Below is a small trained network, with its code and all its weights. Each question gives an input and a class and asks what happens when units are switched off, that is, made to give their printed mean instead of their output.

import numpy as np


def w(rows, s, z=0):
    codes = np.array(rows[::2]) - 128.0
    scale = np.full(codes.shape[1], s)
    scale[-1] = z or s
    return codes * scale


def f(y):
    return y / 2 * (1 + np.tanh(0.7978845608 * (y + 0.044715 * y**3)))


def log_softmax(a):
    a = a - a.max(-1, keepdims=True)
    return a - np.log(np.exp(a).sum(-1, keepdims=True))


def net(x, mask):
    res = np.array(x, float).reshape(1, 4) / 4 @ E
    y = f(res @ A[0][:, :-1].T + A[0][:, -1])
    res = res + np.where(mask, y, B[0][:, -1]) @ B[0][:, :-1]
    return log_softmax(res[-1] @ U[:, :-1].T + U[:, -1])


A, B = {}, {}
E = w([
[114,76,186,202],'x0',
[115,72,42,221],'x1',
[195,3,200,72],'x2',
[78,177,155,153],'x3',
],0.011)
A[0] = w([
[142,145,150,134,108],'neuron 1',
[97,148,146,113,169],'neuron 2',
[133,108,115,148,117],'neuron 3',
[169,142,253,71,255],'neuron 4',
[75,183,104,146,97],'neuron 5',
[181,85,205,79,202],'neuron 6',
],0.013,0.0042)
B[0] = w([
[36,106,216,130,130],'neuron 1',
[60,77,173,69,150],'neuron 2',
[71,34,186,94,140],'neuron 3',
[216,145,255,56,247],'neuron 4',
[157,191,81,146,192],'neuron 5',
[235,111,142,162,230],'neuron 6',
],0.0095,0.014)
U = w([
[97,79,181,201,37],'0',
[128,224,96,182,119],'1',
[249,152,216,47,174],'2',
[65,96,185,34,1],'3',
[126,145,178,86,102],'4',
[148,117,61,62,173],'5',
[201,73,97,109,114],'6',
],0.013,0.0081)

Each question gives the input, the list of numbers given to net, and the class t.
The units are the neurons (one row each of A and B). Each row of codes is followed by its name. A weight is (code - 128) times the scale printed after its matrix; where a second scale follows, it is the last column's (A, B and U).
mask holds one flag per neuron, in row order. A switched-off neuron (its flag False) gives its mean, the last column of its row in B, instead of its output. The means were averaged over made-up inputs and are rounded, as every weight is.
A unit's drop is (log p(t) with every unit on - log p(t) with that unit switched off) / (log p(t) with every unit on - log p(t) with every unit switched off).
The circuit of an input: a set's keep is (log p(t) with only the set's units on - log p(t) with every unit switched off) / (log p(t) with every unit on - log p(t) with every unit switched off). Starting from all 6 units, units are removed one at a time, each time the one whose removal leaves the highest keep (on an exact tie, the one counted first), for as long as the keep stays at least 0.8.
circuit, biggest first: the units of the circuit, biggest drop first
top k neurons: the k neurons with the biggest drops, biggest first
drop of u: that unit's drop, to one decimal
input [1,7,3,0], class 0: circuit, biggest first -> neuron 4; neuron 6
input [3,6,2,3], class 0: top neuron -> neuron 4
input [-8,-8,-8,0], class 1: circuit, biggest first -> neuron 5; neuron 4
input [-8,-4,-7,-6], class 1: top 2 neurons -> neuron 4; neuron 5
input [8,4,4,-1], class 0: top 3 neurons -> neuron 4; neuron 3; neuron 5
input [-7,-4,-5,1], class 1: top 2 neurons -> neuron 4; neuron 5
input [2,6,-1,3], class 0: top 2 neurons -> neuron 3; neuron 4
input [-3,1,-2,5], class 1: drop of neuron 4 -> 0.3
input [-4,7,-4,-5], class 1: drop of neuron 4 -> 0.4
input [-3,8,6,-8], class 6: drop of neuron 4 -> 1.0
